Below is a small trained network, with its code and all its weights. Each question gives an input and a class and asks what happens when units are switched off, that is, made to give their printed mean instead of their output.

import numpy as np


def w(rows, s, z=0):
    codes = np.array(rows[::2]) - 128.0
    scale = np.full(codes.shape[1], s)
    scale[-1] = z or s
    return codes * scale


def f(y):
    return np.maximum(y, 0)


def log_softmax(a):
    a = a - a.max(-1, keepdims=True)
    return a - np.log(np.exp(a).sum(-1, keepdims=True))


def net(x, mask):
    res = np.array(x, float).reshape(1, 6) / 4 @ E
    y = f(res @ A[0][:, :-1].T + A[0][:, -1])
    res = res + np.where(mask, y, B[0][:, -1]) @ B[0][:, :-1]
    return log_softmax(res[-1] @ U[:, :-1].T + U[:, -1])


A, B = {}, {}
E = w([
[118,74,83,100,197,196,98,235,160,150],'x0',
[208,130,35,141,22,91,131,157,177,110],'x1',
[97,120,118,101,144,74,112,113,119,107],'x2',
[83,171,83,102,110,107,174,167,16,226],'x3',
[159,88,106,143,167,94,104,69,154,189],'x4',
[133,21,136,113,109,87,255,129,126,106],'x5',
],0.0096)
A[0] = w([
[116,125,163,118,130,143,131,116,109,152,84],'N0',
[123,183,109,133,134,140,80,116,122,140,156],'N1',
[96,116,149,139,153,137,146,124,131,96,128],'N2',
[138,25,146,121,117,109,253,129,114,120,12],'N3',
[132,146,150,121,88,128,138,77,107,131,6],'N4',
[132,133,146,107,140,134,125,122,109,123,53],'N5',
[147,130,45,148,42,118,144,129,172,114,100],'N6',
[115,109,116,155,149,140,135,156,127,128,63],'N7',
[131,174,140,126,108,124,102,97,119,135,41],'N8',
[172,116,82,97,85,136,136,124,130,125,58],'N9',
[108,148,88,109,124,115,132,137,90,158,196],'N10',
[115,163,118,109,130,148,114,116,137,124,12],'N11',
[105,138,70,132,117,118,179,149,45,199,104],'N12',
[139,126,158,117,117,140,124,96,162,104,116],'N13',
[125,140,188,95,148,141,142,116,128,149,136],'N14',
[146,144,118,141,126,156,149,113,103,131,80],'N15',
[146,163,117,126,137,135,154,133,127,110,115],'N16',
[148,136,59,115,88,108,105,144,149,116,97],'N17',
[137,157,102,128,136,105,142,136,81,154,154],'N18',
[114,74,60,120,181,154,99,224,138,135,75],'N19',
[125,126,105,133,117,116,131,135,153,119,44],'N20',
[122,101,116,101,130,138,122,165,150,137,9],'N21',
[155,196,119,131,133,134,46,149,127,150,122],'N22',
[149,138,134,130,127,143,148,129,119,161,188],'N23',
[123,115,140,165,127,136,115,129,147,119,133],'N24',
[136,102,149,142,131,152,120,96,187,62,145],'N25',
[161,112,154,132,152,120,117,135,190,69,100],'N26',
[140,156,171,148,139,115,151,144,106,118,14],'N27',
[121,121,141,125,122,137,102,113,152,102,121],'N28',
[109,109,226,145,197,152,157,106,95,134,132],'N29',
[118,123,163,111,166,157,135,115,110,132,105],'N30',
[134,162,170,147,56,100,157,39,106,129,52],'N31',
[129,131,103,133,151,111,118,129,125,122,214],'N32',
],0.014,0.0019)
B[0] = w([
[136,128,113,139,125,105,113,150,120,124,166],'N0',
[76,124,141,154,125,190,124,114,140,117,202],'N1',
[149,130,124,146,121,115,115,128,127,157,173],'N2',
[23,158,149,172,142,253,101,62,148,90,235],'N3',
[178,133,113,124,147,131,164,135,145,100,173],'N4',
[130,111,120,156,141,125,119,138,138,133,148],'N5',
[94,122,104,154,181,40,98,167,75,153,222],'N6',
[144,131,133,105,145,105,151,110,131,108,152],'N7',
[103,144,133,143,145,174,155,110,139,98,178],'N8',
[109,139,124,138,152,80,103,148,93,134,176],'N9',
[143,103,139,115,76,140,104,139,143,161,192],'N10',
[122,111,124,152,139,149,122,87,130,146,154],'N11',
[166,103,161,85,40,126,89,149,150,178,236],'N12',
[144,118,125,98,84,135,123,141,134,146,174],'N13',
[115,132,100,135,139,90,104,144,106,119,184],'N14',
[133,107,120,99,127,108,119,120,151,116,144],'N15',
[137,115,132,125,145,106,112,97,140,156,142],'N16',
[99,115,128,156,181,93,97,140,88,148,198],'N17',
[143,107,142,108,75,137,113,138,135,138,184],'N18',
[217,161,115,121,165,116,223,109,159,68,232],'N19',
[119,125,137,135,139,116,121,143,119,139,148],'N20',
[168,132,108,113,149,117,159,103,130,124,161],'N21',
[39,131,146,143,139,183,128,78,129,97,228],'N22',
[131,117,127,114,97,121,120,125,125,123,153],'N23',
[114,128,130,112,80,123,142,132,113,122,156],'N24',
[157,102,144,96,52,136,107,148,131,176,214],'N25',
[143,123,148,81,58,141,111,139,138,170,204],'N26',
[143,107,117,137,150,110,131,98,141,161,156],'N27',
[138,106,135,124,96,149,126,128,134,154,167],'N28',
[101,131,108,143,168,38,104,187,75,149,248],'N29',
[126,116,102,156,149,77,107,123,106,140,186],'N30',
[219,146,107,99,180,129,217,134,161,81,227],'N31',
[129,147,139,147,101,146,136,156,111,112,150],'N32',
],0.018,0.015)
U = w([
[193,79,157,70,16,132,111,182,137,211,155],'0',
[122,122,59,181,189,41,103,205,47,177,78],'1',
[67,150,145,178,139,214,140,76,138,118,254],'2',
[252,158,73,104,168,119,255,138,159,101,10],'3',
],0.0093,0.00085)

Each question gives the input, the list of numbers given to net, and the class t.
The units are the neurons (one row each of A and B). Each row of codes is followed by its name. A weight is (code - 128) times the scale printed after its matrix; where a second scale follows, it is the last column's (A, B and U).
mask holds one flag per neuron, in row order. A switched-off neuron (its flag False) gives its mean, the last column of its row in B, instead of its output. The means were averaged over made-up inputs and are rounded, as every weight is.
A unit's drop is (log p(t) with every unit on - log p(t) with that unit switched off) / (log p(t) with every unit on - log p(t) with every unit switched off).
The circuit of an input: a set's keep is (log p(t) with only the set's units on - log p(t) with every unit switched off) / (log p(t) with every unit on - log p(t) with every unit switched off). Starting from the 12 units with the biggest drops (on a tie, the unit counted first), units are removed one at a time, each time the one whose removal leaves the highest keep (on an exact tie, the one counted first), for as long as the keep stays at least 0.8.
circuit, biggest first: the units of the circuit, biggest drop first
unit that matters most: the unit with the biggest drop
top k neurons: the k neurons with the biggest drops, biggest first
drop of u: that unit's drop, to one decimal
input [5,6,-8,4,-2,0], class 1: unit that matters most -> N6
input [8,-1,7,-7,3,3], class 3: top 4 neurons -> N19; N12; N21; N10
input [-7,4,-8,6,5,6], class 3: top 2 neurons -> N31; N4
input [5,-1,1,2,-4,-4], class 3: top 2 neurons -> N19; N3
input [-6,5,-1,-7,-8,-8], class 2: top 3 neurons -> N22; N12; N8
input [-2,1,-7,3,-8,-4], class 2: top 2 neurons -> N25; N22
input [2,8,-7,-3,-7,8], class 1: top 4 neurons -> N6; N9; N22; N17
input [4,2,-5,2,8,-5], class 2: top 2 neurons -> N22; N31
input [7,-1,-2,7,4,2], class 0: top 3 neurons -> N12; N31; N10
input [-5,6,-3,3,6,1], class 1: top 2 neurons -> N6; N19
input [-2,0,7,-1,-7,0], class 3: top 3 neurons -> N12; N3; N29
input [-8,3,3,8,0,0], class 0: top 2 neurons -> N12; N19
input [8,0,3,3,3,-7], class 3: top 3 neurons -> N19; N3; N21
input [3,-4,-3,4,-5,6], class 2: circuit, biggest first -> N3
input [8,7,-6,4,6,6], class 3: top 3 neurons -> N19; N29; N21
input [7,-6,6,-4,-3,-5], class 3: top 4 neurons -> N19; N6; N3; N17
input [6,4,5,-4,2,4], class 3: drop of N9 -> 0.0
input [-8,-1,-3,3,8,-3], class 3: drop of N31 -> 0.1
input [8,2,6,-6,-3,1], class 3: drop of N19 -> 4.4
input [-3,-6,0,-4,1,-4], class 1: unit that matters most -> N29
input [5,0,6,5,1,-8], class 2: drop of N22 -> 0.2
